Below is a small trained network, with its code and all its weights. Each question gives an input and a target symbol and asks what happens when units are switched off, that is, made to give their printed mean instead of their output.

import numpy as np


def w(rows, s, z=0):
    codes = np.array(rows[::2]) - 128.0
    scale = np.full(codes.shape[1], s)
    scale[-1] = z or s
    return codes * scale


def norm(h):
    return h / np.sqrt((h * h).mean(-1, keepdims=True) + 1e-5)


def f(y):
    return np.maximum(y, 0)


def softmax(a):
    e = np.exp(a - a.max(-1, keepdims=True))
    return e / e.sum(-1, keepdims=True)


def log_softmax(a):
    a = a - a.max(-1, keepdims=True)
    return a - np.log(np.exp(a).sum(-1, keepdims=True))


def net(x, mask):
    ids = ['Σαβγδζηθλμπψ'.index(c) for c in x.split()]
    T = len(ids)
    res = E[ids] + P[:T]
    r = norm(res)
    for j in range(3):
        rows = slice(4 * j, 4 * j + 4)
        q, k, v = (r @ M[0][rows].T for M in (Q, K, V))
        z = softmax(np.where(np.tri(T) > 0, q @ k.T / 4**0.5, -1e9)) @ v
        o = O[0][rows]
        res = res + np.where(mask[j], z, o[:, -1]) @ o[:, :-1]
    y = f(norm(res) @ A[0][:, :-1].T + A[0][:, -1])
    res = res + np.where(mask[3:11], y, B[0][:, -1]) @ B[0][:, :-1]
    return log_softmax(norm(res)[-1] @ U[:, :-1].T + U[:, -1])


Q, K, V, O, A, B = {}, {}, {}, {}, {}, {}
E = w([
[141,61,134,68],'Σ',
[213,137,142,60],'α',
[246,161,205,152],'β',
[28,67,121,92],'γ',
[136,220,129,129],'δ',
[183,40,149,152],'ζ',
[71,148,102,150],'η',
[48,125,185,213],'θ',
[188,48,128,162],'λ',
[154,9,106,147],'μ',
[175,37,158,135],'π',
[127,141,95,35],'ψ',
],0.014)
P = w([
[84,141,254,96],'0',
[92,133,222,116],'1',
[114,146,186,121],'2',
[117,130,171,129],'3',
[140,140,145,124],'4',
[140,122,140,129],'5',
[149,138,112,130],'6',
[146,115,113,135],'7',
[155,135,72,135],'8',
[152,108,83,142],'9',
[172,126,45,137],'10',
[162,93,61,147],'11',
[181,110,34,143],'12',
],0.0071)
Q[0] = w([
[84,168,159,220],'h1',
[169,193,148,108],'h1',
[169,61,94,145],'h1',
[145,140,30,137],'h1',
[133,57,157,134],'h2',
[133,151,134,131],'h2',
[136,115,74,125],'h2',
[169,143,115,153],'h2',
[175,42,49,177],'h3',
[12,67,157,190],'h3',
[37,162,49,217],'h3',
[22,96,7,28],'h3',
],0.019)
K[0] = w([
[59,171,132,180],'h1',
[166,174,174,129],'h1',
[158,78,81,166],'h1',
[137,152,39,129],'h1',
[111,127,169,63],'h2',
[122,127,121,135],'h2',
[164,128,96,132],'h2',
[131,128,79,105],'h2',
[245,85,65,129],'h3',
[54,28,138,189],'h3',
[72,112,61,214],'h3',
[51,62,3,62],'h3',
],0.022)
V[0] = w([
[141,106,80,112],'h1',
[77,111,167,126],'h1',
[100,148,243,126],'h1',
[50,56,139,90],'h1',
[98,138,160,137],'h2',
[148,135,138,82],'h2',
[122,122,235,181],'h2',
[154,137,173,70],'h2',
[149,157,56,1],'h3',
[187,140,52,96],'h3',
[222,134,65,185],'h3',
[227,200,141,157],'h3',
],0.0093)
O[0] = w([
[75,155,135,74,89],'h1',
[119,75,119,212,155],'h1',
[219,74,68,217,177],'h1',
[32,78,111,187,114],'h1',
[41,67,146,109,202],'h2',
[153,116,109,179,110],'h2',
[43,116,168,131,253],'h2',
[127,93,112,203,138],'h2',
[95,69,1,220,79],'h3',
[105,47,98,206,78],'h3',
[116,53,222,202,96],'h3',
[139,177,199,241,193],'h3',
],0.007,0.0025)
A[0] = w([
[147,79,189,133,96],'n1',
[107,100,80,171,63],'n2',
[253,128,109,24,68],'n3',
[107,140,195,177,87],'n4',
[101,62,117,143,4],'n5',
[39,153,120,159,173],'n6',
[192,131,139,126,122],'n7',
[114,91,58,133,57],'n8',
],0.014,0.0038)
B[0] = w([
[160,89,96,106,207],'n1',
[165,162,145,88,162],'n2',
[144,251,87,142,161],'n3',
[46,116,132,125,220],'n4',
[157,165,187,86,161],'n5',
[193,154,135,151,254],'n6',
[139,143,69,127,209],'n7',
[74,105,120,184,188],'n8',
],0.021,0.0055)
U = w([
[96,111,124,142,89],'Σ',
[169,104,186,217,145],'α',
[81,88,143,180,175],'β',
[70,165,202,104,120],'γ',
[153,194,114,8,166],'δ',
[132,113,121,125,101],'ζ',
[97,96,42,182,3],'η',
[73,105,67,97,168],'θ',
[123,103,123,122,131],'λ',
[43,185,138,221,99],'μ',
[175,92,147,62,154],'π',
[202,59,26,149,62],'ψ',
],0.011,0.005)

Each question gives the input, a string of symbols that net reads in full, and the target symbol t.
The units are the heads (4 rows each of Q, K, V and O) and the neurons (one row each of A and B). Each row of codes is followed by its name. A weight is (code - 128) times the scale printed after its matrix; where a second scale follows, it is the last column's (O, A, B and U).
mask holds one flag per unit, heads first, then neurons. A switched-off unit (its flag False) gives its mean, the last column of its rows in O or B, instead of its output. The means were averaged over made-up inputs and are rounded, as every weight is.
A unit's drop is (log p(t) with every unit on - log p(t) with that unit switched off) / (log p(t) with every unit on - log p(t) with every unit switched off).
The circuit of an input: a set's keep is (log p(t) with only the set's units on - log p(t) with every unit switched off) / (log p(t) with every unit on - log p(t) with every unit switched off). Starting from all 11 units, units are removed one at a time, each time the one whose removal leaves the highest keep (on an exact tie, the one counted first), for as long as the keep stays at least 0.8.
units of the circuit, in order: the units of the circuit, biggest drop first
top k neurons: the k neurons with the biggest drops, biggest first
which heads matter: for each layer, one digit per head in row order, 1 if its drop is at least 0.15 and else 0, layers parted by /
drop of u: that unit's drop, to one decimal
input β η η η δ β η η θ, target γ: units of the circuit, in order => (h3 h1)
input μ Σ β β λ, target β: which heads matter => 001
input δ η η δ γ β η η δ α, target ψ: units of the circuit, in order => (h3 h1 n1)
input δ η η η δ η η γ Σ δ α Σ, target α: top 4 neurons => (n8 n5 n4 n2)
input δ δ η π β δ η δ η η, target δ: units of the circuit, in order => (h1 h3 n6)
input η η β β η, target α: top 2 neurons => (n6 n8)
input μ η η δ μ γ λ β θ, target γ: which heads matter => 001
input η η η δ θ δ η θ α η η, target δ: units of the circuit, in order => (h1 h2)
input γ α η β ζ, target β: units of the circuit, in order => (h3 n4 n6)
input μ η π θ η β π η α α ζ, target α: top 3 neurons => (n5 n2 n7)
input β η ζ η λ η α η π η η α δ, target μ: which heads matter => 101
input δ β π η η μ, target π: top 2 neurons => (n5 n1)
input λ η η δ δ μ, target π: which heads matter => 000
input μ α ζ β β δ, target μ: top neuron => (n4)
input Σ η δ η Σ η α η η η η λ, target α: units of the circuit, in order => (h3 n5 h1)
input η δ μ λ θ γ γ π δ α, target ψ: which heads matter => 111
input ψ γ α δ η λ δ μ π δ ζ, target α: units of the circuit, in order => (h3 h1 n5)
input β η η β η δ δ η β η δ β, target δ: units of the circuit, in order => (n3)
input α δ δ β Σ η η η Σ ζ, target β: which heads matter => 101
input δ λ β δ ζ δ δ μ η π Σ β π, target β: units of the circuit, in order => (h3 n4)
input π δ ζ β δ λ, target β: which heads matter => 001
input η μ η η η π η δ η α λ π, target α: which heads matter => 101
input η μ α η η η β α π, target α: units of the circuit, in order => (h3 n5)
input λ β π α δ η η Σ, target α: top 3 neurons => (n8 n5 n2)
input β Σ β γ η β μ δ Σ, target β: drop of h3 => 0.9
input α δ η β η β π, target β: drop of n6 => 0.1
input γ δ δ λ β η η η α ζ λ, target α: drop of n5 => 0.3
